Below are the code and all the weights of a small trained network. Each question names an input and a class and asks about switching units off, where a switched-off unit gives its printed mean instead of its output.

import numpy as np


def w(rows, s, z=0):
    codes = np.array(rows[::2]) - 128.0
    scale = np.full(codes.shape[1], s)
    scale[-1] = z or s
    return codes * scale


def f(y):
    return y / 2 * (1 + np.tanh(0.7978845608 * (y + 0.044715 * y**3)))


def log_softmax(a):
    a = a - a.max(-1, keepdims=True)
    return a - np.log(np.exp(a).sum(-1, keepdims=True))


def net(x, mask):
    res = np.array(x, float).reshape(1, 8) / 4 @ E
    y = f(res @ A[0][:, :-1].T + A[0][:, -1])
    res = res + np.where(mask, y, B[0][:, -1]) @ B[0][:, :-1]
    return log_softmax(res[-1] @ U[:, :-1].T + U[:, -1])


A, B = {}, {}
E = w([
[114,134,133,134,137,130,124,137,124,131,129],'x0',
[206,157,71,61,126,200,1,205,138,178,188],'x1',
[61,105,37,83,44,42,122,204,208,111,72],'x2',
[122,127,133,123,128,127,131,133,126,134,130],'x3',
[105,148,211,215,22,157,40,78,184,219,57],'x4',
[40,64,111,166,29,170,99,128,63,66,239],'x5',
[129,125,131,132,135,128,127,131,129,123,123],'x6',
[47,47,43,82,184,162,87,54,66,210,54],'x7',
],0.0045)
A[0] = w([
[80,89,155,191,145,76,205,60,125,70,86,67],'n0',
[182,158,205,147,198,190,152,47,57,125,182,104],'n1',
[81,69,62,101,169,134,106,77,89,180,77,87],'n2',
[75,116,55,91,62,46,137,176,201,93,83,87],'n3',
[208,129,59,71,116,220,19,210,106,195,164,139],'n4',
[82,111,88,90,74,54,109,161,189,116,94,69],'n5',
[135,125,84,56,194,87,189,170,79,90,174,33],'n6',
[171,149,211,152,190,183,152,54,66,127,167,165],'n7',
[159,106,68,71,206,95,198,131,96,58,171,198],'n8',
[62,73,160,177,129,94,227,74,120,84,81,104],'n9',
[131,144,189,190,42,123,59,67,175,206,80,85],'n10',
[187,193,180,154,97,88,166,168,193,81,180,116],'n11',
[69,61,157,177,85,222,106,119,30,63,211,252],'n12',
[82,75,63,95,170,140,94,66,96,161,77,18],'n13',
[231,215,148,93,253,82,164,121,189,202,11,94],'n14',
[73,112,159,169,121,81,230,62,104,95,81,26],'n15',
[188,208,169,161,109,78,144,154,190,66,178,68],'n16',
[137,108,75,71,187,117,187,161,92,52,173,110],'n17',
[168,162,191,151,199,209,143,51,72,132,164,125],'n18',
[81,79,160,187,127,62,224,70,107,101,85,99],'n19',
[81,68,69,84,171,125,102,60,101,186,95,79],'n20',
[133,118,85,59,209,97,171,161,94,59,166,47],'n21',
[173,216,180,157,103,96,159,160,192,71,175,146],'n22',
[60,113,54,84,58,38,142,178,187,104,98,93],'n23',
[83,71,65,101,167,145,102,56,100,182,91,155],'n24',
[91,82,62,100,188,137,128,55,102,215,70,100],'n25',
],0.0046,0.0029)
B[0] = w([
[175,169,121,66,177,132,55,112,180,97,167,165],'n0',
[183,75,60,162,172,88,153,161,140,191,83,197],'n1',
[154,113,182,105,109,177,152,172,82,74,119,169],'n2',
[186,65,59,153,177,102,150,164,123,167,107,188],'n3',
[145,217,109,45,190,95,62,89,179,108,188,224],'n4',
[158,73,113,172,162,110,144,128,136,153,107,157],'n5',
[87,84,206,188,94,196,51,56,193,159,89,170],'n6',
[157,107,68,126,155,105,142,164,144,176,98,208],'n7',
[84,154,190,149,86,144,117,100,162,175,72,243],'n8',
[156,199,112,67,176,106,67,117,160,126,168,181],'n9',
[77,137,213,182,91,188,80,72,190,184,61,186],'n10',
[155,109,166,91,112,200,170,182,63,74,113,186],'n11',
[98,150,86,137,88,65,183,129,100,146,130,255],'n12',
[156,85,186,138,124,207,154,168,74,55,158,147],'n13',
[20,129,56,207,34,48,164,45,64,49,254,242],'n14',
[187,184,107,73,188,153,34,100,172,83,200,154],'n15',
[153,92,182,119,122,196,163,178,57,62,130,168],'n16',
[81,130,185,181,94,148,97,69,186,175,80,199],'n17',
[158,77,91,156,155,69,158,154,148,175,94,194],'n18',
[154,199,124,63,174,131,60,112,161,117,164,178],'n19',
[163,108,181,107,107,184,158,184,70,59,126,166],'n20',
[88,105,208,208,89,187,54,54,193,161,75,176],'n21',
[154,118,174,95,113,179,169,181,66,86,108,195],'n22',
[185,58,68,170,181,76,157,144,142,179,97,193],'n23',
[138,153,172,98,114,164,176,169,88,93,134,191],'n24',
[149,111,169,108,97,166,183,180,65,65,127,183],'n25',
],0.0074,0.0041)
U = w([
[201,85,225,78,121,254,193,224,41,28,87,57],'0',
[65,118,243,216,89,216,40,34,230,211,7,53],'1',
[210,222,81,7,229,117,2,108,201,104,210,47],'2',
[104,158,121,103,110,91,178,139,113,151,84,254],'3',
[220,12,27,183,205,64,187,189,147,208,50,38],'4',
[11,112,44,212,29,50,175,52,59,45,255,46],'5',
],0.0079,0.0084)

Each question gives the input, the list of numbers given to net, and the class t.
The units are the neurons (one row each of A and B). Each row of codes is followed by its name. A weight is (code - 128) times the scale printed after its matrix; where a second scale follows, it is the last column's (A, B and U).
mask holds one flag per neuron, in row order. A switched-off neuron (its flag False) gives its mean, the last column of its row in B, instead of its output. The means were averaged over made-up inputs and are rounded, as every weight is.
A unit's drop is (log p(t) with every unit on - log p(t) with that unit switched off) / (log p(t) with every unit on - log p(t) with every unit switched off).
The circuit of an input: a set's keep is (log p(t) with only the set's units on - log p(t) with every unit switched off) / (log p(t) with every unit on - log p(t) with every unit switched off). Starting from the 12 units with the biggest drops (on a tie, the unit counted first), units are removed one at a time, each time the one whose removal leaves the highest keep (on an exact tie, the one counted first), for as long as the keep stays at least 0.8.
circuit, biggest first: the units of the circuit, biggest drop first
most important unit: the unit with the biggest drop
top k neurons: the k neurons with the biggest drops, biggest first
drop of u: that unit's drop, to one decimal
input [-7,5,8,-7,-3,7,5,0], class 4: circuit, biggest first -> n23, n3
input [2,-4,-1,8,6,-7,-5,0], class 5: circuit, biggest first -> n14
input [-4,2,6,6,4,-5,3,-5], class 4: top 2 neurons -> n3, n23
input [5,3,7,-3,4,-3,-2,5], class 4: circuit, biggest first -> n23, n3
input [-6,8,8,-5,-1,6,-5,4], class 2: top 4 neurons -> n4, n1, n18, n7
input [-2,-6,-2,-1,1,6,5,-7], class 0: circuit, biggest first -> n14, n11
input [-4,-6,-8,-1,-6,2,2,3], class 4: top 2 neurons -> n1, n18
input [0,4,-7,-2,-3,2,-4,-2], class 4: circuit, biggest first -> n1, n18
input [7,-5,8,1,3,-3,3,-6], class 4: top 2 neurons -> n23, n3
input [-6,3,-8,-6,-6,-5,5,3], class 4: top 3 neurons -> n1, n18, n7
input [8,8,8,-3,-1,8,5,5], class 2: top 2 neurons -> n4, n14
input [0,-1,-4,0,-4,-8,-3,8], class 0: top 2 neurons -> n25, n20
input [-5,-6,-4,4,-6,-6,1,-4], class 1: top 3 neurons -> n8, n21, n6
input [8,-6,-3,-2,0,-6,-6,7], class 0: most important unit -> n25
input [0,-5,0,5,-7,-7,1,-2], class 1: drop of n6 -> 0.2
input [0,-7,-5,-5,-5,4,2,-1], class 2: drop of n9 -> 0.1
input [4,1,-7,4,2,-3,-3,-1], class 4: drop of n16 -> 0.0
input [-1,1,-4,4,7,-8,5,-5], class 5: drop of n8 -> 0.1
input [-3,-1,-3,2,-7,-8,0,0], class 5: top 2 neurons -> n14, n10
input [-4,-5,-6,-2,5,-5,8,1], class 3: top neuron -> n14
